Below are the code and all the weights of a small trained network. Each question names an input and a class and asks about switching units off, where a switched-off unit gives its printed mean instead of its output.

import numpy as np


def w(rows, s, z=0):
    codes = np.array(rows[::2]) - 128.0
    scale = np.full(codes.shape[1], s)
    scale[-1] = z or s
    return codes * scale


def f(y):
    return y / 2 * (1 + np.tanh(0.7978845608 * (y + 0.044715 * y**3)))


def log_softmax(a):
    a = a - a.max(-1, keepdims=True)
    return a - np.log(np.exp(a).sum(-1, keepdims=True))


def net(x, mask):
    res = np.array(x, float).reshape(1, 4) / 4 @ E
    y = f(res @ A[0][:, :-1].T + A[0][:, -1])
    res = res + np.where(mask, y, B[0][:, -1]) @ B[0][:, :-1]
    return log_softmax(res[-1] @ U[:, :-1].T + U[:, -1])


A, B = {}, {}
E = w([
[204,194,96,73,173,43,184,102,154,201,218],'x0',
[218,60,78,214,231,176,138,192,155,128,254],'x1',
[130,162,23,217,78,86,189,201,8,61,127],'x2',
[152,159,110,14,180,181,136,195,57,85,133],'x3',
],0.0088)
A[0] = w([
[123,177,107,104,89,58,120,84,80,114,94,62],'neuron 0',
[136,147,116,223,47,72,164,65,177,153,107,129],'neuron 1',
[166,170,101,71,119,139,132,152,78,65,137,63],'neuron 2',
[130,134,122,2,162,208,156,196,96,116,115,42],'neuron 3',
[130,111,207,15,152,188,95,91,205,163,122,4],'neuron 4',
[88,150,158,78,68,97,140,86,132,144,62,43],'neuron 5',
[123,169,132,26,112,100,138,120,119,141,78,153],'neuron 6',
[166,183,100,72,129,23,171,101,137,183,181,37],'neuron 7',
],0.0082,0.0037)
B[0] = w([
[144,105,113,124,146,124,159,220,155,124,169,184],'neuron 0',
[107,66,141,76,131,99,107,67,59,246,140,207],'neuron 1',
[77,86,159,125,157,74,153,113,90,238,122,179],'neuron 2',
[105,84,198,189,94,69,40,69,146,148,163,209],'neuron 3',
[105,102,54,134,110,95,203,179,15,188,111,250],'neuron 4',
[182,112,174,155,143,185,107,190,156,84,220,212],'neuron 5',
[169,95,75,137,132,150,131,58,142,171,147,208],'neuron 6',
[94,46,168,162,85,225,87,133,77,64,60,225],'neuron 7',
],0.011)
U = w([
[100,119,166,113,123,63,82,66,140,186,164,125],'0',
[200,106,111,139,154,187,148,197,161,136,255,160],'1',
[97,155,60,110,104,92,207,189,50,157,119,95],'2',
[78,102,153,121,88,253,79,126,101,74,33,161],'3',
[152,161,104,84,115,138,128,81,140,136,145,253],'4',
[125,230,107,91,123,144,137,112,131,101,118,57],'5',
[161,176,108,99,126,98,140,122,211,66,103,58],'6',
],0.0094,0.0046)

Each question gives the input, the list of numbers given to net, and the class t.
The units are the neurons (one row each of A and B). Each row of codes is followed by its name. A weight is (code - 128) times the scale printed after its matrix; where a second scale follows, it is the last column's (A, B and U).
mask holds one flag per neuron, in row order. A switched-off neuron (its flag False) gives its mean, the last column of its row in B, instead of its output. The means were averaged over made-up inputs and are rounded, as every weight is.
A unit's drop is (log p(t) with every unit on - log p(t) with that unit switched off) / (log p(t) with every unit on - log p(t) with every unit switched off).
The circuit of an input: a set's keep is (log p(t) with only the set's units on - log p(t) with every unit switched off) / (log p(t) with every unit on - log p(t) with every unit switched off). Starting from all 8 units, units are removed one at a time, each time the one whose removal leaves the highest keep (on an exact tie, the one counted first), for as long as the keep stays at least 0.8.
circuit, biggest first: the units of the circuit, biggest drop first
most important unit: the unit with the biggest drop
top k neurons: the k neurons with the biggest drops, biggest first
input [4,4,0,4], class 0: most important unit : neuron 5
input [-6,0,-3,7], class 0: top 2 neurons : (neuron 3; neuron 7)
input [0,-8,3,7], class 1: circuit, biggest first : (neuron 5; neuron 0)
input [-5,0,4,5], class 0: circuit, biggest first : (neuron 7; neuron 4; neuron 3)
input [7,-8,-4,-3], class 1: top 3 neurons : (neuron 5; neuron 0; neuron 6)
input [5,4,-6,-2], class 2: top 2 neurons : (neuron 4; neuron 5)
input [8,7,-3,4], class 3: circuit, biggest first : (neuron 7; neuron 5)
input [-1,-3,2,-3], class 4: top 2 neurons : (neuron 4; neuron 3)
input [5,4,-4,2], class 3: top 2 neurons : (neuron 7; neuron 5)
input [-2,5,8,8], class 0: circuit, biggest first : (neuron 3; neuron 2)
input [0,0,1,0], class 4: top 3 neurons : (neuron 4; neuron 7; neuron 5)
input [-1,-4,1,-3], class 1: top 2 neurons : (neuron 5; neuron 3)
input [7,-8,4,-1], class 1: top 2 neurons : (neuron 0; neuron 5)
input [-7,-1,2,8], class 0: top 3 neurons : (neuron 3; neuron 7; neuron 2)
input [0,-5,4,2], class 1: most important unit : neuron 4
input [-8,4,-5,-8], class 0: top 2 neurons : (neuron 7; neuron 1)
input [-7,-7,2,7], class 0: circuit, biggest first : (neuron 3; neuron 7)
input [-5,5,-6,-5], class 2: circuit, biggest first : (neuron 4; neuron 5; neuron 3)
input [-3,-5,1,-4], class 1: circuit, biggest first : (neuron 5; neuron 7)
input [3,-8,-8,2], class 1: most important unit : neuron 5
